Below are the code and all the weights of a small trained network. Each question names an input and a class and asks about switching units off, where a switched-off unit gives its printed mean instead of its output.

import numpy as np


def w(rows, s, z=0):
    codes = np.array(rows[::2]) - 128.0
    scale = np.full(codes.shape[1], s)
    scale[-1] = z or s
    return codes * scale


def norm(h):
    return h / np.sqrt((h * h).mean(-1, keepdims=True) + 1e-5)


def f(y):
    return y / 2 * (1 + np.tanh(0.7978845608 * (y + 0.044715 * y**3)))


def log_softmax(a):
    a = a - a.max(-1, keepdims=True)
    return a - np.log(np.exp(a).sum(-1, keepdims=True))


def net(x, mask):
    res = np.array(x, float).reshape(1, 2) / 4 @ E
    u = 0
    for l in range(2):
        y = f(norm(res) @ A[l][:, :-1].T + A[l][:, -1])
        res = res + np.where(mask[u : u + 8], y, B[l][:, -1]) @ B[l][:, :-1]
        u += 8
    return log_softmax(norm(res)[-1] @ U[:, :-1].T + U[:, -1])


A, B = {}, {}
E = w([
[181,103,102,171,88,100,76,216,39,164,9],'x0',
[191,172,204,65,183,168,109,142,118,171,147],'x1',
],0.015)
A[0] = w([
[102,92,37,138,111,108,206,164,128,158,124,82],'0.n1',
[79,128,129,128,111,115,220,6,202,79,205,160],'0.n2',
[133,118,106,146,124,128,104,128,138,78,135,1],'0.n3',
[156,157,160,115,133,114,200,179,105,218,107,76],'0.n4',
[112,87,71,160,57,91,172,176,139,175,77,82],'0.n5',
[123,47,47,251,29,55,157,175,109,136,48,107],'0.n6',
[138,96,74,154,126,115,179,144,136,145,144,18],'0.n7',
[111,83,28,251,51,30,122,171,95,119,62,99],'0.n8',
],0.016,0.014)
B[0] = w([
[204,127,194,105,121,157,102,174,133,138,135,159],'0.n1',
[62,192,64,46,159,139,197,78,144,219,200,252],'0.n2',
[114,126,123,122,114,126,138,133,75,146,118,126],'0.n3',
[147,113,166,93,87,137,75,156,114,158,129,154],'0.n4',
[195,99,146,187,120,95,173,138,121,127,128,185],'0.n5',
[109,51,122,232,37,51,164,80,134,51,64,254],'0.n6',
[68,102,251,75,71,125,134,73,56,105,112,129],'0.n7',
[168,43,106,185,64,50,129,185,105,44,27,251],'0.n8',
],0.018,0.028)
A[1] = w([
[108,101,98,182,121,89,111,160,128,39,94,49],'1.n1',
[32,193,123,222,192,165,139,4,180,30,92,4],'1.n2',
[180,156,169,95,114,177,66,146,95,169,121,155],'1.n3',
[196,106,168,153,111,135,57,173,160,169,80,200],'1.n4',
[68,193,98,109,177,164,184,84,152,181,186,164],'1.n5',
[76,63,75,199,84,89,153,122,164,43,87,160],'1.n6',
[93,177,81,90,131,165,167,137,116,151,186,106],'1.n7',
[64,180,87,194,154,135,146,67,108,23,191,25],'1.n8',
],0.02,0.013)
B[1] = w([
[111,59,121,98,73,97,182,198,144,166,151,192],'1.n1',
[117,75,24,127,16,8,249,148,161,14,133,126],'1.n2',
[142,181,155,127,145,179,84,182,145,205,160,166],'1.n3',
[100,122,162,137,152,193,154,218,66,160,159,200],'1.n4',
[77,163,185,42,87,72,126,96,211,182,183,253],'1.n5',
[190,83,118,217,69,117,140,106,26,75,44,241],'1.n6',
[76,118,180,98,80,104,144,159,195,195,181,205],'1.n7',
[68,165,140,45,44,48,209,225,197,205,192,133],'1.n8',
],0.02,0.033)
U = w([
[67,165,166,52,108,85,167,73,196,177,190,178],'0',
[176,157,179,80,151,185,87,172,84,182,161,151],'1',
[156,204,27,69,251,225,163,48,144,18,176,2],'2',
[200,240,34,12,249,92,201,89,82,25,44,2],'3',
[176,69,106,189,72,82,175,153,73,83,70,189],'4',
],0.025,0.02)

Each question gives the input, the list of numbers given to net, and the class t.
The units are the neurons (one row each of A and B). Each row of codes is followed by its name. A weight is (code - 128) times the scale printed after its matrix; where a second scale follows, it is the last column's (A, B and U).
mask holds one flag per neuron, layer by layer. A switched-off neuron (its flag False) gives its mean, the last column of its row in B, instead of its output. The means were averaged over made-up inputs and are rounded, as every weight is.
A unit's drop is (log p(t) with every unit on - log p(t) with that unit switched off) / (log p(t) with every unit on - log p(t) with every unit switched off).
The circuit of an input: a set's keep is (log p(t) with only the set's units on - log p(t) with every unit switched off) / (log p(t) with every unit on - log p(t) with every unit switched off). Starting from the 12 units with the biggest drops (on a tie, the unit counted first), units are removed one at a time, each time the one whose removal leaves the highest keep (on an exact tie, the one counted first), for as long as the keep stays at least 0.8.
units of the circuit, in order: the units of the circuit, biggest drop first
k most important neurons: the k neurons with the biggest drops, biggest first
drop of u: that unit's drop, to one decimal
input [-4,-8], class 0: units of the circuit, in order	[0.n2]
input [5,8], class 1: 2 most important neurons	[0.n6 0.n2]
input [4,4], class 1: units of the circuit, in order	[0.n6 0.n2 0.n8]
input [4,7], class 1: 3 most important neurons	[0.n6 0.n2 0.n8]
input [-2,6], class 0: 2 most important neurons	[0.n8 0.n6]
input [6,5], class 1: 4 most important neurons	[0.n6 0.n8 0.n4 0.n2]
input [-2,4], class 0: 2 most important neurons	[0.n8 0.n6]
input [7,6], class 1: 2 most important neurons	[0.n6 0.n8]
input [-1,6], class 1: 3 most important neurons	[0.n6 0.n2 0.n8]
input [3,8], class 1: drop of 0.n2	0.7
input [1,1], class 1: drop of 0.n7	0.0
input [-4,-6], class 0: drop of 0.n2	2.6
